Below is a small trained network, with its code and all its weights. Each question gives an input and a target symbol and asks what happens when units are switched off, that is, made to give their printed mean instead of their output.

import numpy as np


def w(rows, s, z=0):
    codes = np.array(rows[::2]) - 128.0
    scale = np.full(codes.shape[1], s)
    scale[-1] = z or s
    return codes * scale


def norm(h):
    return h / np.sqrt((h * h).mean(-1, keepdims=True) + 1e-5)


def f(y):
    return np.maximum(y, 0)


def softmax(a):
    e = np.exp(a - a.max(-1, keepdims=True))
    return e / e.sum(-1, keepdims=True)


def log_softmax(a):
    a = a - a.max(-1, keepdims=True)
    return a - np.log(np.exp(a).sum(-1, keepdims=True))


def net(x, mask):
    ids = ['αεζηθλμξσω'.index(c) for c in x.split()]
    T = len(ids)
    res = E[ids] + P[:T]
    r = norm(res)
    for j in range(2):
        rows = slice(3 * j, 3 * j + 3)
        q, k, v = (r @ M[0][rows].T for M in (Q, K, V))
        z = softmax(np.where(np.tri(T) > 0, q @ k.T / 3**0.5, -1e9)) @ v
        o = O[0][rows]
        res = res + np.where(mask[j], z, o[:, -1]) @ o[:, :-1]
    y = f(norm(res) @ A[0][:, :-1].T + A[0][:, -1])
    res = res + np.where(mask[2:18], y, B[0][:, -1]) @ B[0][:, :-1]
    return log_softmax(norm(res)[-1] @ U[:, :-1].T + U[:, -1])


Q, K, V, O, A, B = {}, {}, {}, {}, {}, {}
E = w([
[95,121,161,129],'α',
[106,119,170,166],'ε',
[181,142,173,54],'ζ',
[158,132,164,75],'η',
[119,107,170,156],'θ',
[118,102,166,153],'λ',
[189,134,104,74],'μ',
[98,102,133,214],'ξ',
[149,128,8,85],'σ',
[78,103,69,190],'ω',
],0.013)
P = w([
[79,43,131,55],'0',
[71,154,110,45],'1',
[119,20,129,79],'2',
[89,167,122,98],'3',
[154,34,140,113],'4',
[117,193,130,128],'5',
[179,55,134,137],'6',
[139,208,123,158],'7',
[213,60,130,161],'8',
[160,210,109,178],'9',
[254,63,132,198],'10',
],0.0093)
Q[0] = w([
[132,111,37,85],'h0',
[202,66,197,86],'h0',
[195,102,85,193],'h0',
[112,147,85,143],'h1',
[115,80,48,137],'h1',
[251,21,134,136],'h1',
],0.018)
K[0] = w([
[114,63,6,70],'h0',
[213,61,207,111],'h0',
[231,132,84,218],'h0',
[101,115,89,102],'h1',
[53,98,32,151],'h1',
[251,128,18,248],'h1',
],0.013)
V[0] = w([
[137,87,190,110],'h0',
[135,121,68,67],'h0',
[54,115,113,103],'h0',
[197,147,183,137],'h1',
[134,144,245,106],'h1',
[81,111,211,205],'h1',
],0.011)
O[0] = w([
[153,124,72,226,253],'h0',
[159,115,220,173,131],'h0',
[193,130,107,79,133],'h0',
[75,67,147,106,62],'h1',
[11,100,181,75,128],'h1',
[206,127,254,101,91],'h1',
],0.0092,0.0029)
A[0] = w([
[152,89,109,82,80],'n0',
[85,167,97,81,89],'n1',
[129,190,148,44,253],'n2',
[138,140,123,143,75],'n3',
[96,118,79,165,22],'n4',
[101,59,157,115,62],'n5',
[127,43,139,154,52],'n6',
[152,168,85,165,145],'n7',
[97,252,155,150,122],'n8',
[135,119,120,173,115],'n9',
[105,100,121,126,87],'n10',
[137,147,151,169,146],'n11',
[109,192,178,101,148],'n12',
[186,131,146,130,159],'n13',
[125,151,131,73,120],'n14',
[133,161,83,112,183],'n15',
],0.016,0.0034)
B[0] = w([
[129,168,123,194,155],'n0',
[49,152,119,188,200],'n1',
[30,126,3,106,255],'n2',
[142,159,115,109,143],'n3',
[183,111,102,38,191],'n4',
[183,202,200,116,175],'n5',
[139,44,112,114,205],'n6',
[120,176,223,110,241],'n7',
[19,137,230,45,199],'n8',
[117,190,110,115,199],'n9',
[136,134,131,99,152],'n10',
[109,151,110,148,172],'n11',
[45,184,136,132,206],'n12',
[78,94,89,164,223],'n13',
[122,143,60,106,183],'n14',
[101,76,147,132,207],'n15',
],0.019,0.0064)
U = w([
[49,149,43,125,214],'α',
[51,127,172,136,197],'ε',
[101,149,224,102,198],'ζ',
[144,118,158,145,8],'η',
[144,86,204,151,97],'θ',
[143,84,171,147,76],'λ',
[172,50,72,48,103],'μ',
[114,21,90,240,81],'ξ',
[211,218,73,133,137],'σ',
[146,198,163,255,146],'ω',
],0.01,0.0016)

Each question gives the input, a string of symbols that net reads in full, and the target symbol t.
The units are the heads (3 rows each of Q, K, V and O) and the neurons (one row each of A and B). Each row of codes is followed by its name. A weight is (code - 128) times the scale printed after its matrix; where a second scale follows, it is the last column's (O, A, B and U).
mask holds one flag per unit, heads first, then neurons. A switched-off unit (its flag False) gives its mean, the last column of its rows in O or B, instead of its output. The means were averaged over made-up inputs and are rounded, as every weight is.
A unit's drop is (log p(t) with every unit on - log p(t) with that unit switched off) / (log p(t) with every unit on - log p(t) with every unit switched off).
The circuit of an input: a set's keep is (log p(t) with only the set's units on - log p(t) with every unit switched off) / (log p(t) with every unit on - log p(t) with every unit switched off). Starting from the 12 units with the biggest drops (on a tie, the unit counted first), units are removed one at a time, each time the one whose removal leaves the highest keep (on an exact tie, the one counted first), for as long as the keep stays at least 0.8.
circuit, biggest first: the units of the circuit, biggest drop first
most important unit: the unit with the biggest drop
top k neurons: the k neurons with the biggest drops, biggest first
which heads matter: for each layer, one digit per head in row order, 1 if its drop is at least 0.15 and else 0, layers parted by /
input η θ η μ ξ ζ ξ ζ ω μ ζ, target ω: which heads matter : 01
input ω ζ σ λ ξ ε μ λ ζ σ η, target σ: circuit, biggest first : [h1, n2, n1]
input η θ μ ω μ ζ α μ, target ζ: circuit, biggest first : [h0, h1, n2, n7]
input μ σ θ, target σ: most important unit : h1
input α ξ ζ, target ξ: which heads matter : 10
input θ μ ω μ ε, target ω: circuit, biggest first : [h1, n2, n8]
input ω ω α, target ω: circuit, biggest first : [h1, n2, n8]
input ζ λ μ ζ ζ μ σ μ μ, target σ: which heads matter : 01
input ζ μ σ ε ζ ζ μ σ ξ, target σ: which heads matter : 11
input μ ξ μ, target ξ: which heads matter : 10
input ω λ ζ μ ω ξ ω σ σ ω ξ, target ω: top 3 neurons : [n2, n7, n14]
input μ μ μ ω α, target ω: top 3 neurons : [n2, n7, n8]
input η μ η μ μ μ α ω λ, target ω: which heads matter : 01
input ξ θ μ ξ θ μ θ, target μ: top 2 neurons : [n6, n7]
input α η μ ζ ε, target μ: which heads matter : 10
input θ ζ α μ ζ, target μ: which heads matter : 11
input μ ξ θ, target ξ: which heads matter : 01
input μ ξ η μ ε μ, target ζ: which heads matter : 11
input ε ω θ, target ω: circuit, biggest first : [h1, n2]
input μ μ α, target μ: most important unit : h1
input ζ ε ε σ μ α α, target μ: most important unit : n4
input μ ζ ξ σ ζ μ θ, target μ: which heads matter : 00
input ω ε λ, target ω: which heads matter : 01
input μ μ α θ ξ μ σ ζ ε, target σ: top 3 neurons : [n4, n8, n2]
